Below is a small trained network, with its code and all its weights. Each question gives an input and a target symbol and asks what happens when units are switched off, that is, made to give their printed mean instead of their output.

import numpy as np


def w(rows, s, z=0):
    codes = np.array(rows[::2]) - 128.0
    scale = np.full(codes.shape[1], s)
    scale[-1] = z or s
    return codes * scale


def f(y):
    return np.maximum(y, 0)


def softmax(a):
    e = np.exp(a - a.max(-1, keepdims=True))
    return e / e.sum(-1, keepdims=True)


def log_softmax(a):
    a = a - a.max(-1, keepdims=True)
    return a - np.log(np.exp(a).sum(-1, keepdims=True))


def net(x, mask):
    ids = ['ΦΩαβζλπστ'.index(c) for c in x.split()]
    T = len(ids)
    res = E[ids] + P[:T]
    q, k, v = (res @ M[0].T for M in (Q, K, V))
    z = softmax(np.where(np.tri(T) > 0, q @ k.T / 2**0.5, -1e9)) @ v
    res = res + np.where(mask[0], z, O[0][:, -1]) @ O[0][:, :-1]
    y = f(res @ A[0][:, :-1].T + A[0][:, -1])
    res = res + np.where(mask[1:25], y, B[0][:, -1]) @ B[0][:, :-1]
    return log_softmax(res[-1] @ U[:, :-1].T + U[:, -1])


Q, K, V, O, A, B = {}, {}, {}, {}, {}, {}
E = w([
[124,101,155],'Φ',
[95,106,172],'Ω',
[91,112,187],'α',
[62,78,163],'β',
[69,94,178],'ζ',
[129,95,137],'λ',
[145,90,103],'π',
[130,31,7],'σ',
[241,160,150],'τ',
],0.012)
P = w([
[102,170,108],'0',
[122,124,135],'1',
[137,92,150],'2',
[149,65,169],'3',
[163,40,181],'4',
[174,18,188],'5',
[166,11,193],'6',
],0.012)
Q[0] = w([
[74,51,240],'head 1',
[94,254,153],'head 1',
],0.0089)
K[0] = w([
[255,23,85],'head 1',
[58,204,38],'head 1',
],0.0081)
V[0] = w([
[9,75,131],'head 1',
[146,101,24],'head 1',
],0.014)
O[0] = w([
[31,66,123,248],'head 1',
[190,48,8,149],'head 1',
],0.016,0.0016)
A[0] = w([
[107,162,136,95],'neuron 1',
[95,201,126,104],'neuron 2',
[173,78,69,133],'neuron 3',
[170,177,150,80],'neuron 4',
[70,248,182,83],'neuron 5',
[186,208,124,52],'neuron 6',
[165,158,123,71],'neuron 7',
[90,221,91,117],'neuron 8',
[122,134,148,155],'neuron 9',
[57,122,116,63],'neuron 10',
[156,77,195,155],'neuron 11',
[117,64,104,39],'neuron 12',
[150,128,90,136],'neuron 13',
[100,136,111,100],'neuron 14',
[114,163,165,244],'neuron 15',
[86,255,160,92],'neuron 16',
[81,209,51,182],'neuron 17',
[49,157,47,82],'neuron 18',
[86,149,89,95],'neuron 19',
[64,81,108,75],'neuron 20',
[64,93,85,108],'neuron 21',
[117,194,111,133],'neuron 22',
[119,150,123,100],'neuron 23',
[137,91,117,84],'neuron 24',
],0.0093,0.011)
B[0] = w([
[179,141,155,131],'neuron 1',
[154,152,135,134],'neuron 2',
[170,147,181,229],'neuron 3',
[74,52,123,154],'neuron 4',
[196,134,194,164],'neuron 5',
[69,58,117,152],'neuron 6',
[116,90,127,137],'neuron 7',
[125,187,144,132],'neuron 8',
[110,148,108,170],'neuron 9',
[199,39,147,151],'neuron 10',
[87,166,80,250],'neuron 11',
[97,254,194,171],'neuron 12',
[172,128,123,162],'neuron 13',
[134,106,144,131],'neuron 14',
[80,218,26,254],'neuron 15',
[130,181,195,152],'neuron 16',
[76,97,58,146],'neuron 17',
[99,57,195,148],'neuron 18',
[124,114,156,133],'neuron 19',
[150,145,219,191],'neuron 20',
[119,82,171,204],'neuron 21',
[115,179,130,133],'neuron 22',
[120,130,120,128],'neuron 23',
[120,171,134,155],'neuron 24',
],0.0071,0.0094)
U = w([
[39,143,65,140],'Φ',
[86,159,187,54],'Ω',
[95,155,219,47],'α',
[75,96,187,24],'β',
[89,118,210,62],'ζ',
[57,74,2,250],'λ',
[109,67,7,253],'π',
[198,29,204,98],'σ',
[219,237,94,189],'τ',
],0.0081,0.0052)

Each question gives the input, a string of symbols that net reads in full, and the target symbol t.
The units are the heads (2 rows each of Q, K, V and O) and the neurons (one row each of A and B). Each row of codes is followed by its name. A weight is (code - 128) times the scale printed after its matrix; where a second scale follows, it is the last column's (O, A, B and U).
mask holds one flag per unit, heads first, then neurons. A switched-off unit (its flag False) gives its mean, the last column of its rows in O or B, instead of its output. The means were averaged over made-up inputs and are rounded, as every weight is.
A unit's drop is (log p(t) with every unit on - log p(t) with that unit switched off) / (log p(t) with every unit on - log p(t) with every unit switched off).
The circuit of an input: a set's keep is (log p(t) with only the set's units on - log p(t) with every unit switched off) / (log p(t) with every unit on - log p(t) with every unit switched off). Starting from the 12 units with the biggest drops (on a tie, the unit counted first), units are removed one at a time, each time the one whose removal leaves the highest keep (on an exact tie, the one counted first), for as long as the keep stays at least 0.8.
circuit, biggest first: the units of the circuit, biggest drop first
top k neurons: the k neurons with the biggest drops, biggest first
drop when u is switched off: that unit's drop, to one decimal
input λ π β τ π α, target τ: circuit, biggest first => head 1; neuron 15
input π Φ π τ ζ β, target τ: circuit, biggest first => head 1; neuron 15
input Φ λ σ β, target σ: circuit, biggest first => head 1; neuron 15; neuron 3; neuron 20
input λ π Φ, target λ: circuit, biggest first => neuron 3; neuron 20; neuron 12
input λ σ π β, target σ: circuit, biggest first => head 1; neuron 15; neuron 20
input π σ π, target σ: top 2 neurons => neuron 15; neuron 3
input ζ λ Φ Φ, target Φ: top 2 neurons => neuron 15; neuron 3
input α π π Φ π λ, target λ: top 2 neurons => neuron 20; neuron 3
input λ π α λ σ ζ, target σ: circuit, biggest first => head 1; neuron 15; neuron 3
input τ τ α λ, target τ: circuit, biggest first => head 1; neuron 21
input σ ζ τ τ π Φ, target τ: circuit, biggest first => head 1; neuron 21
input π α π π τ λ, target τ: circuit, biggest first => head 1
input Φ λ π Ω, target λ: circuit, biggest first => neuron 3; neuron 12; neuron 20
input π τ λ Ω σ, target σ: circuit, biggest first => neuron 15; neuron 3
input π τ π ζ σ Ω, target σ: circuit, biggest first => head 1; neuron 15; neuron 3
input Φ ζ ζ λ σ π τ, target τ: top neuron => neuron 21
input λ α β Ω Ω τ τ, target τ: top 2 neurons => neuron 15; neuron 21
input τ Φ α, target τ: drop when head 1 is switched off => 1.1
input Ω τ Ω, target τ: drop when neuron 7 is switched off => 0.0
input τ σ σ Φ, target σ: drop when neuron 3 is switched off => 0.4
input Ω τ Ω ζ, target τ: top neuron => neuron 15
input Ω Φ τ λ σ Ω, target σ: top 2 neurons => neuron 15; neuron 3
